Below are the code and all the weights of a small trained network. Each question names an input and a target symbol and asks about switching units off, where a switched-off unit gives its printed mean instead of its output.

import numpy as np


def w(rows, s, z=0):
    codes = np.array(rows[::2]) - 128.0
    scale = np.full(codes.shape[1], s)
    scale[-1] = z or s
    return codes * scale


def f(y):
    return y / 2 * (1 + np.tanh(0.7978845608 * (y + 0.044715 * y**3)))


def softmax(a):
    e = np.exp(a - a.max(-1, keepdims=True))
    return e / e.sum(-1, keepdims=True)


def log_softmax(a):
    a = a - a.max(-1, keepdims=True)
    return a - np.log(np.exp(a).sum(-1, keepdims=True))


def net(x, mask):
    ids = ['ΘΩαβδζη'.index(c) for c in x.split()]
    T = len(ids)
    res = E[ids] + P[:T]
    r = res
    for j in range(2):
        rows = slice(3 * j, 3 * j + 3)
        q, k, v = (r @ M[0][rows].T for M in (Q, K, V))
        z = softmax(np.where(np.tri(T) > 0, q @ k.T / 3**0.5, -1e9)) @ v
        o = O[0][rows]
        res = res + np.where(mask[j], z, o[:, -1]) @ o[:, :-1]
    y = f(res @ A[0][:, :-1].T + A[0][:, -1])
    res = res + np.where(mask[2:10], y, B[0][:, -1]) @ B[0][:, :-1]
    return log_softmax(res[-1] @ U[:, :-1].T + U[:, -1])


Q, K, V, O, A, B = {}, {}, {}, {}, {}, {}
E = w([
[144,94,233,117,113,51],'Θ',
[90,91,94,77,157,82],'Ω',
[116,115,158,154,21,63],'α',
[50,105,42,147,83,107],'β',
[118,5,116,122,123,152],'δ',
[87,79,156,173,99,110],'ζ',
[126,109,110,65,50,64],'η',
],0.015)
P = w([
[51,78,85,121,122,36],'0',
[93,86,91,142,120,69],'1',
[24,79,137,78,125,82],'2',
[142,97,93,159,133,79],'3',
[24,83,113,80,112,127],'4',
[146,120,106,158,152,97],'5',
[14,125,147,75,129,132],'6',
[154,132,124,155,143,133],'7',
[6,136,199,55,126,160],'8',
[152,143,99,146,130,177],'9',
[13,92,150,83,138,136],'10',
],0.011)
Q[0] = w([
[4,82,95,72,138,105],'H0',
[197,168,108,151,177,141],'H0',
[171,248,84,122,179,250],'H0',
[212,206,107,134,172,159],'H1',
[123,129,132,138,148,145],'H1',
[77,115,144,114,142,161],'H1',
],0.016)
K[0] = w([
[245,196,58,162,174,200],'H0',
[23,17,96,102,125,53],'H0',
[124,41,112,163,121,7],'H0',
[51,123,132,141,119,51],'H1',
[145,137,131,155,152,113],'H1',
[179,188,89,201,92,106],'H1',
],0.011)
V[0] = w([
[146,197,50,21,60,70],'H0',
[215,156,203,20,133,93],'H0',
[129,202,187,254,17,86],'H0',
[178,139,128,136,107,162],'H1',
[82,161,156,151,162,92],'H1',
[155,110,104,157,121,116],'H1',
],0.011)
O[0] = w([
[157,247,123,23,111,140,150],'H0',
[150,87,55,41,162,50,143],'H0',
[175,225,52,206,110,63,255],'H0',
[147,128,124,120,86,138,22],'H1',
[36,163,93,127,123,118,170],'H1',
[172,157,131,135,151,121,151],'H1',
],0.011,0.0064)
A[0] = w([
[146,156,132,52,151,117,80],'N0',
[177,182,79,190,118,112,142],'N1',
[151,87,173,129,101,36,209],'N2',
[113,141,115,127,60,114,215],'N3',
[163,152,183,162,126,254,177],'N4',
[184,169,94,144,105,100,9],'N5',
[133,117,138,102,159,129,91],'N6',
[110,209,90,86,147,106,183],'N7',
],0.0095,0.0014)
B[0] = w([
[99,105,67,193,27,67,173],'N0',
[124,111,188,64,179,92,234],'N1',
[121,105,9,141,138,204,254],'N2',
[135,102,101,114,195,173,196],'N3',
[200,188,11,77,173,197,154],'N4',
[137,89,185,120,180,122,208],'N5',
[158,158,98,80,57,78,135],'N6',
[254,72,199,151,100,192,241],'N7',
],0.0069,0.011)
U = w([
[101,108,23,107,187,60,161],'Θ',
[8,135,206,30,132,84,148],'Ω',
[149,138,218,114,207,69,139],'α',
[80,227,110,103,168,157,126],'β',
[132,26,181,129,139,187,3],'δ',
[69,124,192,254,64,82,116],'ζ',
[149,124,155,125,18,114,76],'η',
],0.0042,0.0035)

Each question gives the input, a string of symbols that net reads in full, and the target symbol t.
The units are the heads (3 rows each of Q, K, V and O) and the neurons (one row each of A and B). Each row of codes is followed by its name. A weight is (code - 128) times the scale printed after its matrix; where a second scale follows, it is the last column's (O, A, B and U).
mask holds one flag per unit, heads first, then neurons. A switched-off unit (its flag False) gives its mean, the last column of its rows in O or B, instead of its output. The means were averaged over made-up inputs and are rounded, as every weight is.
A unit's drop is (log p(t) with every unit on - log p(t) with that unit switched off) / (log p(t) with every unit on - log p(t) with every unit switched off).
The circuit of an input: a set's keep is (log p(t) with only the set's units on - log p(t) with every unit switched off) / (log p(t) with every unit on - log p(t) with every unit switched off). Starting from all 10 units, units are removed one at a time, each time the one whose removal leaves the highest keep (on an exact tie, the one counted first), for as long as the keep stays at least 0.8.
units of the circuit, in order: the units of the circuit, biggest drop first
top k neurons: the k neurons with the biggest drops, biggest first
drop of u: that unit's drop, to one decimal
input α η Θ, target η: units of the circuit, in order -> H0, N0, N7
input Θ ζ α Θ Θ Θ α Ω δ, target Ω: units of the circuit, in order -> H0, N7
input η η Θ Ω η Θ Θ Θ η, target Θ: units of the circuit, in order -> H0
input Θ α α Θ α β ζ, target β: units of the circuit, in order -> H0, N4
input Θ η ζ α Θ Θ β β Θ, target β: top 2 neurons -> N4, N7
input α ζ Θ β Θ Θ Θ α α Θ α, target Θ: top 2 neurons -> N2, N7
input α ζ Θ η α, target η: units of the circuit, in order -> H0, N7, N0
input η α Θ η η Θ, target η: units of the circuit, in order -> H0, N0, N7, N1
input α Θ α η Ω, target η: units of the circuit, in order -> H0, N7, N0
input Θ ζ β α β Θ δ α δ, target α: top 3 neurons -> N1, N2, N5
input Θ ζ α Ω α, target Ω: top 2 neurons -> N7, N2
input ζ ζ δ ζ Θ Ω Θ Θ Θ α δ, target α: top 4 neurons -> N1, N2, N5, N0
input ζ Ω α ζ Ω η δ, target η: top 3 neurons -> N0, N7, N1
input Θ ζ β, target ζ: units of the circuit, in order -> H0
input Θ α β, target α: top 2 neurons -> N1, N7
input Θ α Θ α η Θ Θ Ω, target Ω: top 2 neurons -> N2, N7
input Θ α α α β α Ω, target α: drop of N4 -> 0.0
input ζ Ω Θ ζ α, target ζ: drop of H0 -> 1.1
input Θ Θ η ζ α Θ ζ Θ δ, target Θ: drop of H0 -> 1.2
input Θ α η, target α: drop of N7 -> 0.2
input Ω Ω Θ ζ ζ Θ α Θ α, target Θ: top neuron -> N2
